Here is a tiny trained network, its code and every weight. The questions are about switching its units off for an input and a class, where a switched-off unit gives its printed mean instead of its output.

import numpy as np


def w(rows, s, z=0):
    codes = np.array(rows[::2]) - 128.0
    scale = np.full(codes.shape[1], s)
    scale[-1] = z or s
    return codes * scale


def f(y):
    return np.maximum(y, 0)


def log_softmax(a):
    a = a - a.max(-1, keepdims=True)
    return a - np.log(np.exp(a).sum(-1, keepdims=True))


def net(x, mask):
    res = np.array(x, float).reshape(1, 4) / 4 @ E
    y = f(res @ A[0][:, :-1].T + A[0][:, -1])
    res = res + np.where(mask, y, B[0][:, -1]) @ B[0][:, :-1]
    return log_softmax(res[-1] @ U[:, :-1].T + U[:, -1])


A, B = {}, {}
E = w([
[231,56,203,103,64,129,140],'x0',
[86,21,107,242,160,125,162],'x1',
[140,102,206,85,255,129,116],'x2',
[127,128,128,128,128,123,127],'x3',
],0.0085)
A[0] = w([
[140,149,130,122,82,121,144,129],'N0',
[70,217,65,125,143,120,120,30],'N1',
[141,217,140,64,141,133,127,156],'N2',
[178,127,173,78,61,118,131,146],'N3',
[130,124,141,142,168,121,158,91],'N4',
[141,231,148,56,157,125,111,41],'N5',
[146,137,124,117,125,123,131,136],'N6',
[142,107,142,137,132,137,115,66],'N7',
[136,113,196,86,223,122,120,158],'N8',
[103,114,139,143,200,123,125,127],'N9',
[105,142,56,171,31,138,138,140],'N10',
[175,118,127,121,51,117,130,130],'N11',
[85,169,90,131,146,114,112,154],'N12',
[100,130,78,176,82,114,121,29],'N13',
[171,72,168,124,105,122,130,51],'N14',
[132,134,146,110,99,164,136,101],'N15',
[100,105,134,155,214,125,127,99],'N16',
[131,148,135,112,82,123,125,138],'N17',
[137,194,144,84,124,132,118,199],'N18',
[114,39,120,191,108,125,138,9],'N19',
[128,176,138,93,145,134,118,59],'N20',
[79,120,113,136,107,129,131,90],'N21',
[203,37,190,115,81,132,132,121],'N22',
[139,82,120,178,113,130,127,39],'N23',
[159,113,199,78,234,128,124,2],'N24',
[160,143,124,98,6,129,112,132],'N25',
[115,67,120,186,130,133,137,127],'N26',
[84,112,98,155,203,140,120,114],'N27',
[141,127,158,108,152,111,129,52],'N28',
[159,84,155,125,121,119,138,40],'N29',
[142,130,151,120,144,130,119,73],'N30',
[185,48,182,120,98,124,126,7],'N31',
],0.016,0.0097)
B[0] = w([
[138,86,133,130,130,131,125,169],'N0',
[122,134,173,145,59,139,89,211],'N1',
[97,214,152,128,92,141,153,234],'N2',
[142,30,120,125,134,125,104,218],'N3',
[135,106,114,132,156,132,114,149],'N4',
[133,205,88,111,172,118,162,214],'N5',
[119,112,138,134,143,130,117,147],'N6',
[133,143,115,123,139,127,128,134],'N7',
[126,173,86,114,174,109,154,238],'N8',
[155,80,100,115,156,121,130,188],'N9',
[111,254,146,130,109,127,147,254],'N10',
[141,58,127,130,138,130,107,196],'N11',
[111,196,138,117,122,129,137,207],'N12',
[136,179,98,110,166,127,144,178],'N13',
[113,195,112,112,151,122,146,171],'N14',
[136,101,125,126,131,124,117,147],'N15',
[145,68,103,116,173,122,126,194],'N16',
[132,87,129,145,134,126,119,172],'N17',
[129,122,159,155,85,138,98,227],'N18',
[109,150,171,144,56,135,105,188],'N19',
[141,164,106,128,156,116,136,161],'N20',
[131,154,117,130,137,129,140,156],'N21',
[105,186,170,149,65,137,122,236],'N22',
[122,132,162,131,93,134,110,159],'N23',
[106,147,188,160,25,147,97,202],'N24',
[132,7,129,128,135,125,113,230],'N25',
[123,197,114,111,150,130,128,206],'N26',
[148,64,99,120,172,121,154,203],'N27',
[116,121,167,135,120,140,107,144],'N28',
[135,171,109,111,154,118,143,151],'N29',
[129,132,137,132,109,128,113,139],'N30',
[134,224,88,118,170,130,163,183],'N31',
],0.035,0.014)
U = w([
[118,134,195,153,48,144,107,251],'0',
[132,181,99,94,156,115,176,62],'1',
[189,11,106,114,159,109,108,58],'2',
],0.012,0.0016)

Each question gives the input, the list of numbers given to net, and the class t.
The units are the neurons (one row each of A and B). Each row of codes is followed by its name. A weight is (code - 128) times the scale printed after its matrix; where a second scale follows, it is the last column's (A, B and U).
mask holds one flag per neuron, in row order. A switched-off neuron (its flag False) gives its mean, the last column of its row in B, instead of its output. The means were averaged over made-up inputs and are rounded, as every weight is.
A unit's drop is (log p(t) with every unit on - log p(t) with that unit switched off) / (log p(t) with every unit on - log p(t) with every unit switched off).
unit that matters most: the unit with the biggest drop
top k neurons: the k neurons with the biggest drops, biggest first
drop of u: that unit's drop, to one decimal
input [1,6,4,7], class 1: unit that matters most : N25
input [6,2,5,-2], class 1: top 2 neurons : N31; N8
input [-3,1,8,2], class 2: top 3 neurons : N10; N16; N9
input [-5,-5,0,-8], class 0: top 4 neurons : N1; N18; N8; N31
input [1,-3,-6,-2], class 2: top 2 neurons : N25; N22
input [8,1,2,-7], class 1: top 4 neurons : N31; N14; N1; N18
input [0,8,-6,-2], class 1: top 4 neurons : N13; N26; N24; N1
input [0,3,-3,7], class 1: top 2 neurons : N24; N1
input [-4,5,1,-6], class 2: top 2 neurons : N10; N2
input [0,1,-4,-1], class 1: top 2 neurons : N24; N1
input [7,-8,-1,-4], class 2: top 2 neurons : N3; N25
input [7,-3,-6,7], class 2: drop of N2 : 0.0
input [3,2,4,0], class 1: drop of N8 : 0.1
input [4,-1,-6,5], class 2: drop of N25 : 0.2
input [-7,-6,-4,6], class 0: drop of N1 : 6.3
input [-4,4,2,8], class 2: unit that matters most : N10
